Below are the code and all the weights of a small trained network. Each question names an input and a target symbol and asks about switching units off, where a switched-off unit gives its printed mean instead of its output.

import numpy as np


def w(rows, s, z=0):
    codes = np.array(rows[::2]) - 128.0
    scale = np.full(codes.shape[1], s)
    scale[-1] = z or s
    return codes * scale


def norm(h):
    return h / np.sqrt((h * h).mean(-1, keepdims=True) + 1e-5)


def f(y):
    return y / 2 * (1 + np.tanh(0.7978845608 * (y + 0.044715 * y**3)))


def softmax(a):
    e = np.exp(a - a.max(-1, keepdims=True))
    return e / e.sum(-1, keepdims=True)


def log_softmax(a):
    a = a - a.max(-1, keepdims=True)
    return a - np.log(np.exp(a).sum(-1, keepdims=True))


def net(x, mask):
    ids = ['αγεζηλμπστφψω'.index(c) for c in x.split()]
    T = len(ids)
    res = E[ids] + P[:T]
    r = norm(res)
    for j in range(3):
        rows = slice(4 * j, 4 * j + 4)
        q, k, v = (r @ M[0][rows].T for M in (Q, K, V))
        z = softmax(np.where(np.tri(T) > 0, q @ k.T / 4**0.5, -1e9)) @ v
        o = O[0][rows]
        res = res + np.where(mask[j], z, o[:, -1]) @ o[:, :-1]
    y = f(norm(res) @ A[0][:, :-1].T + A[0][:, -1])
    res = res + np.where(mask[3:15], y, B[0][:, -1]) @ B[0][:, :-1]
    return log_softmax(norm(res)[-1] @ U[:, :-1].T + U[:, -1])


Q, K, V, O, A, B = {}, {}, {}, {}, {}, {}
E = w([
[135,154,119],'α',
[17,4,102],'γ',
[151,86,153],'ε',
[158,170,123],'ζ',
[241,146,176],'η',
[160,177,92],'λ',
[158,96,160],'μ',
[57,149,163],'π',
[105,84,96],'σ',
[148,111,152],'τ',
[161,97,196],'φ',
[138,138,93],'ψ',
[58,150,165],'ω',
],0.023)
P = w([
[25,254,154],'0',
[137,27,170],'1',
[137,26,166],'2',
[138,27,159],'3',
[139,30,161],'4',
[142,30,151],'5',
[145,33,151],'6',
[146,29,146],'7',
[144,34,143],'8',
[149,30,145],'9',
[144,36,139],'10',
[145,38,138],'11',
[147,39,137],'12',
],0.0043)
Q[0] = w([
[70,228,158],'head 1',
[94,184,123],'head 1',
[127,114,170],'head 1',
[196,139,208],'head 1',
[149,163,6],'head 2',
[112,99,215],'head 2',
[162,180,28],'head 2',
[128,187,128],'head 2',
[139,77,135],'head 3',
[145,155,148],'head 3',
[109,198,211],'head 3',
[140,171,119],'head 3',
],0.024)
K[0] = w([
[69,226,175],'head 1',
[78,175,133],'head 1',
[182,138,163],'head 1',
[127,131,219],'head 1',
[154,159,13],'head 2',
[107,103,210],'head 2',
[167,165,16],'head 2',
[153,184,134],'head 2',
[101,157,97],'head 3',
[155,115,132],'head 3',
[167,6,110],'head 3',
[162,128,160],'head 3',
],0.024)
V[0] = w([
[113,128,225],'head 1',
[112,166,98],'head 1',
[196,80,56],'head 1',
[173,54,229],'head 1',
[102,82,146],'head 2',
[47,2,235],'head 2',
[117,105,133],'head 2',
[154,177,129],'head 2',
[137,66,155],'head 3',
[97,173,174],'head 3',
[141,142,116],'head 3',
[163,155,103],'head 3',
],0.0072)
O[0] = w([
[155,22,120,150],'head 1',
[150,164,111,100],'head 1',
[29,255,154,128],'head 1',
[68,39,156,185],'head 1',
[158,117,97,167],'head 2',
[249,17,5,254],'head 2',
[139,128,116,146],'head 2',
[109,112,148,93],'head 2',
[107,81,134,140],'head 3',
[93,235,49,145],'head 3',
[135,141,145,116],'head 3',
[140,169,165,99],'head 3',
],0.0074,0.0063)
A[0] = w([
[158,145,143,126],'neuron 1',
[142,127,106,42],'neuron 2',
[155,157,52,33],'neuron 3',
[152,99,148,206],'neuron 4',
[202,170,117,105],'neuron 5',
[137,136,133,48],'neuron 6',
[58,109,137,178],'neuron 7',
[252,165,121,41],'neuron 8',
[115,81,157,155],'neuron 9',
[156,151,204,196],'neuron 10',
[182,136,207,249],'neuron 11',
[127,163,115,60],'neuron 12',
],0.021,0.0017)
B[0] = w([
[126,107,119,115],'neuron 1',
[148,145,129,159],'neuron 2',
[154,168,83,239],'neuron 3',
[101,157,111,241],'neuron 4',
[62,107,117,122],'neuron 5',
[122,119,124,107],'neuron 6',
[104,87,175,165],'neuron 7',
[5,64,91,148],'neuron 8',
[120,182,150,254],'neuron 9',
[163,72,119,181],'neuron 10',
[188,168,118,200],'neuron 11',
[82,127,88,121],'neuron 12',
],0.03,0.0049)
U = w([
[89,4,111,208],'α',
[54,102,113,188],'γ',
[125,167,114,39],'ε',
[124,144,141,59],'ζ',
[116,165,145,2],'η',
[94,209,135,65],'λ',
[140,122,111,45],'μ',
[137,141,115,77],'π',
[172,140,68,173],'σ',
[112,162,172,64],'τ',
[182,136,171,175],'φ',
[34,188,153,151],'ψ',
[100,196,121,27],'ω',
],0.015,0.0048)

Each question gives the input, a string of symbols that net reads in full, and the target symbol t.
The units are the heads (4 rows each of Q, K, V and O) and the neurons (one row each of A and B). Each row of codes is followed by its name. A weight is (code - 128) times the scale printed after its matrix; where a second scale follows, it is the last column's (O, A, B and U).
mask holds one flag per unit, heads first, then neurons. A switched-off unit (its flag False) gives its mean, the last column of its rows in O or B, instead of its output. The means were averaged over made-up inputs and are rounded, as every weight is.
A unit's drop is (log p(t) with every unit on - log p(t) with that unit switched off) / (log p(t) with every unit on - log p(t) with every unit switched off).
The circuit of an input: a set's keep is (log p(t) with only the set's units on - log p(t) with every unit switched off) / (log p(t) with every unit on - log p(t) with every unit switched off). Starting from the 12 units with the biggest drops (on a tie, the unit counted first), units are removed one at a time, each time the one whose removal leaves the highest keep (on an exact tie, the one counted first), for as long as the keep stays at least 0.8.
circuit, biggest first: the units of the circuit, biggest drop first
top k neurons: the k neurons with the biggest drops, biggest first
which heads matter: for each layer, one digit per head in row order, 1 if its drop is at least 0.15 and else 0, layers parted by /
drop of u: that unit's drop, to one decimal
input σ τ σ π σ η ψ ζ α λ σ ε, target φ: which heads matter : 110
input σ σ π λ, target φ: which heads matter : 010
input ω π π ε ε ω π σ σ ψ ψ σ λ, target α: which heads matter : 000
input ψ ω ζ, target φ: circuit, biggest first : [head 2; neuron 10]
input σ ω ε ε σ η ω ω, target φ: circuit, biggest first : [neuron 8; head 1; neuron 3]
input τ ε ψ σ τ φ ζ σ λ, target ψ: which heads matter : 110
input τ π σ π ε ε τ, target ψ: top 3 neurons : [neuron 9; neuron 10; neuron 11]
input ε μ σ η ε η γ π σ λ τ, target α: top 3 neurons : [neuron 3; neuron 11; neuron 8]
input α ε ε σ σ φ σ σ π, target γ: top neuron : [neuron 8]
input σ π σ η σ γ φ ζ, target φ: circuit, biggest first : [head 2; neuron 11; neuron 10; neuron 7]
input ε π σ π σ ω σ π, target α: which heads matter : 110
input σ λ μ α μ σ ζ π, target φ: which heads matter : 111
input σ ψ σ π σ γ λ α σ σ π, target φ: top 4 neurons : [neuron 8; neuron 9; neuron 3; neuron 10]
input ε η φ σ μ σ σ ψ, target ψ: which heads matter : 110
input σ σ λ, target φ: which heads matter : 011
input π η ε λ ω α ε ζ π σ μ π, target σ: top 3 neurons : [neuron 7; neuron 8; neuron 9]
input α σ φ σ ω, target γ: circuit, biggest first : [neuron 8; head 1]
input π σ π, target σ: top 2 neurons : [neuron 7; neuron 5]
input ε φ φ π ε, target α: top 2 neurons : [neuron 11; neuron 3]
input σ σ φ ω φ σ σ σ σ τ, target φ: drop of head 1 : 4.0
